Below is a small trained network, with its code and all its weights. Each question gives an input and a class and asks what happens when units are switched off, that is, made to give their printed mean instead of their output.

import numpy as np


def w(rows, s, z=0):
    codes = np.array(rows[::2]) - 128.0
    scale = np.full(codes.shape[1], s)
    scale[-1] = z or s
    return codes * scale


def f(y):
    return y / 2 * (1 + np.tanh(0.7978845608 * (y + 0.044715 * y**3)))


def log_softmax(a):
    a = a - a.max(-1, keepdims=True)
    return a - np.log(np.exp(a).sum(-1, keepdims=True))


def net(x, mask):
    res = np.array(x, float).reshape(1, 6) / 4 @ E
    y = f(res @ A[0][:, :-1].T + A[0][:, -1])
    res = res + np.where(mask, y, B[0][:, -1]) @ B[0][:, :-1]
    return log_softmax(res[-1] @ U[:, :-1].T + U[:, -1])


A, B = {}, {}
E = w([
[61,148,140,142,84,177,49,132,101,133],'x0',
[85,135,141,91,113,107,98,135,91,107],'x1',
[47,152,69,192,56,38,172,88,89,220],'x2',
[74,107,107,131,94,159,105,118,154,110],'x3',
[226,160,151,59,71,75,126,200,224,219],'x4',
[112,82,194,149,35,205,208,254,68,91],'x5',
],0.0096)
A[0] = w([
[176,117,89,192,109,131,97,151,123,130,103],'N1',
[110,93,160,165,187,154,146,132,99,126,182],'N2',
[150,149,149,110,66,78,111,109,182,161,5],'N3',
[131,183,111,102,185,90,49,92,207,121,57],'N4',
[118,81,111,132,137,151,123,133,102,100,163],'N5',
[107,85,165,168,180,104,157,131,165,151,119],'N6',
[104,80,142,163,164,144,153,175,76,154,97],'N7',
[73,107,100,114,112,164,99,179,181,130,134],'N8',
[145,136,76,151,33,99,158,149,89,179,225],'N9',
[111,69,189,176,84,128,187,167,91,120,49],'N10',
[96,131,140,140,79,174,233,164,72,120,208],'N11',
[214,96,86,98,124,186,166,99,164,62,96],'N12',
[58,104,123,141,155,119,99,139,156,138,138],'N13',
[66,123,114,166,180,106,145,87,141,169,137],'N14',
[82,164,92,159,47,67,194,129,107,193,27],'N15',
[125,121,254,79,122,139,97,216,231,77,134],'N16',
[72,78,78,187,126,66,193,101,116,101,108],'N17',
[152,132,163,87,99,139,166,68,90,127,98],'N18',
[147,110,137,152,153,106,150,129,111,126,121],'N19',
[151,161,105,111,105,141,146,207,131,110,134],'N20',
[154,194,134,102,168,167,83,94,158,132,116],'N21',
[154,121,138,106,150,101,59,63,174,145,155],'N22',
[115,140,131,182,162,92,110,19,104,135,149],'N23',
[160,150,28,75,187,133,51,139,145,153,255],'N24',
[77,158,124,182,142,51,117,23,148,135,137],'N25',
[109,118,146,153,187,217,188,54,59,88,185],'N26',
[126,73,134,90,92,130,109,148,140,120,120],'N27',
[110,158,134,130,119,139,87,143,101,102,127],'N28',
[88,186,141,162,140,98,137,56,122,147,143],'N29',
[151,94,143,75,102,157,125,209,164,125,122],'N30',
[117,90,159,176,173,145,140,100,75,74,79],'N31',
[197,157,209,185,118,162,132,181,167,87,95],'N32',
[119,130,107,138,97,118,151,117,171,92,98],'N33',
[108,172,194,77,87,87,129,120,210,215,217],'N34',
[91,108,75,103,155,163,103,174,150,149,115],'N35',
[163,73,91,53,100,158,129,208,122,141,111],'N36',
[92,106,156,89,174,140,104,132,127,111,110],'N37',
[166,110,135,91,65,175,136,157,124,173,106],'N38',
[92,186,135,115,106,117,77,160,123,174,140],'N39',
[140,193,138,126,123,152,130,121,94,138,103],'N40',
[108,162,99,177,135,184,94,180,111,118,107],'N41',
[155,82,191,80,202,170,82,99,147,78,137],'N42',
[142,114,92,110,131,151,116,154,61,72,63],'N43',
[125,195,127,137,140,99,146,92,74,117,131],'N44',
[169,139,95,108,135,107,154,109,96,154,100],'N45',
],0.0097,0.008)
B[0] = w([
[166,127,165,120,120,147,110,126,127,133,130],'N1',
[90,127,147,144,112,85,95,142,152,112,185],'N2',
[100,63,199,175,65,73,18,178,161,64,159],'N3',
[188,179,87,78,158,148,153,28,156,63,204],'N4',
[138,120,139,121,114,116,109,152,120,125,171],'N5',
[129,131,146,173,121,113,130,114,126,134,139],'N6',
[114,94,113,70,106,86,112,123,152,121,163],'N7',
[162,83,145,136,157,141,135,115,130,139,159],'N8',
[84,59,186,144,49,81,39,105,129,137,239],'N9',
[132,155,169,115,28,98,79,88,192,66,192],'N10',
[192,199,109,75,150,161,165,71,162,97,249],'N11',
[101,149,120,138,127,109,113,120,116,127,174],'N12',
[162,142,134,170,143,131,151,136,121,143,156],'N13',
[88,69,141,135,131,147,121,187,70,178,196],'N14',
[186,192,65,82,74,137,94,1,209,26,213],'N15',
[89,108,94,138,195,143,178,162,96,163,229],'N16',
[119,129,146,152,129,95,148,170,135,157,203],'N17',
[136,149,140,155,118,142,110,139,120,123,126],'N18',
[108,100,100,134,168,114,97,115,139,132,138],'N19',
[106,114,122,133,158,156,143,153,123,141,172],'N20',
[148,135,98,85,87,121,117,117,140,98,175],'N21',
[134,140,164,95,98,135,85,103,184,71,206],'N22',
[132,121,142,182,151,146,150,174,78,156,225],'N23',
[65,119,223,179,70,56,75,132,135,107,238],'N24',
[78,106,108,187,152,137,158,156,79,191,239],'N25',
[149,137,126,123,72,113,50,57,145,54,240],'N26',
[114,148,112,120,111,131,131,143,93,139,149],'N27',
[180,96,109,98,143,130,144,134,139,136,151],'N28',
[124,84,155,162,147,175,131,182,65,163,201],'N29',
[114,81,147,150,193,164,218,159,99,194,195],'N30',
[154,145,93,89,112,138,137,43,175,106,184],'N31',
[137,159,134,145,138,140,162,166,142,167,186],'N32',
[137,133,141,153,142,131,125,126,122,116,128],'N33',
[209,224,97,50,152,198,151,34,180,96,238],'N34',
[132,173,148,122,137,128,123,147,139,144,135],'N35',
[98,87,159,114,152,156,151,133,89,140,182],'N36',
[122,142,153,102,147,109,130,104,145,102,153],'N37',
[133,125,134,128,172,116,150,115,113,139,173],'N38',
[153,134,94,125,158,137,102,163,143,129,170],'N39',
[164,133,171,140,134,119,142,121,122,118,127],'N40',
[134,150,132,129,145,121,138,125,142,121,162],'N41',
[119,136,116,91,86,117,73,65,198,29,212],'N42',
[121,196,113,131,181,94,145,109,147,120,153],'N43',
[134,125,139,146,135,104,149,156,95,158,166],'N44',
[147,121,139,125,102,105,109,138,149,148,150],'N45',
],0.007,0.014)
U = w([
[96,110,164,105,52,40,21,108,163,79,1],'0',
[196,188,33,19,122,176,132,69,174,75,225],'1',
[71,93,121,157,167,131,178,225,16,254,244],'2',
],0.008,0.00087)

Each question gives the input, the list of numbers given to net, and the class t.
The units are the neurons (one row each of A and B). Each row of codes is followed by its name. A weight is (code - 128) times the scale printed after its matrix; where a second scale follows, it is the last column's (A, B and U).
mask holds one flag per neuron, in row order. A switched-off neuron (its flag False) gives its mean, the last column of its row in B, instead of its output. The means were averaged over made-up inputs and are rounded, as every weight is.
A unit's drop is (log p(t) with every unit on - log p(t) with that unit switched off) / (log p(t) with every unit on - log p(t) with every unit switched off).
The circuit of an input: a set's keep is (log p(t) with only the set's units on - log p(t) with every unit switched off) / (log p(t) with every unit on - log p(t) with every unit switched off). Starting from the 12 units with the biggest drops (on a tie, the unit counted first), units are removed one at a time, each time the one whose removal leaves the highest keep (on an exact tie, the one counted first), for as long as the keep stays at least 0.8.
units of the circuit, in order: the units of the circuit, biggest drop first
unit that matters most: the unit with the biggest drop
k most important neurons: the k neurons with the biggest drops, biggest first
drop when u is switched off: that unit's drop, to one decimal
input [-2,-2,4,-6,4,-7], class 0: units of the circuit, in order	N24
input [-6,1,-6,-7,-1,-1], class 0: 4 most important neurons	N34, N11, N24, N15
input [0,-8,5,6,7,3], class 1: 3 most important neurons	N34, N24, N15
input [-5,3,-4,1,0,-3], class 0: 3 most important neurons	N24, N11, N34
input [-4,7,-1,-5,-8,5], class 1: 4 most important neurons	N11, N24, N9, N31
input [1,1,-7,1,-1,-7], class 0: 3 most important neurons	N24, N34, N11
input [7,5,-3,2,-4,2], class 1: 2 most important neurons	N24, N9
input [-4,-6,-7,4,2,8], class 2: 2 most important neurons	N30, N16
input [7,-5,-3,-1,-1,6], class 1: 2 most important neurons	N11, N24
input [5,-6,-5,8,0,8], class 1: 4 most important neurons	N11, N10, N25, N23
input [4,8,6,3,3,6], class 1: 3 most important neurons	N11, N15, N24
input [-5,-7,2,-5,3,-8], class 0: 2 most important neurons	N24, N3
input [-2,7,-8,1,-1,-7], class 0: 3 most important neurons	N24, N34, N11
input [7,-6,2,8,7,4], class 1: unit that matters most	N34
input [-8,-1,6,-2,4,-8], class 0: 2 most important neurons	N24, N3
input [-8,3,-6,-4,-1,-4], class 0: 2 most important neurons	N24, N34
input [5,7,-3,-5,-8,8], class 1: drop when N11 is switched off	0.9
input [-2,4,-7,-1,-4,-5], class 0: drop when N34 is switched off	0.3
input [0,-1,3,1,8,7], class 1: drop when N34 is switched off	0.1
input [-6,7,-2,-5,-1,-6], class 0: drop when N11 is switched off	0.2
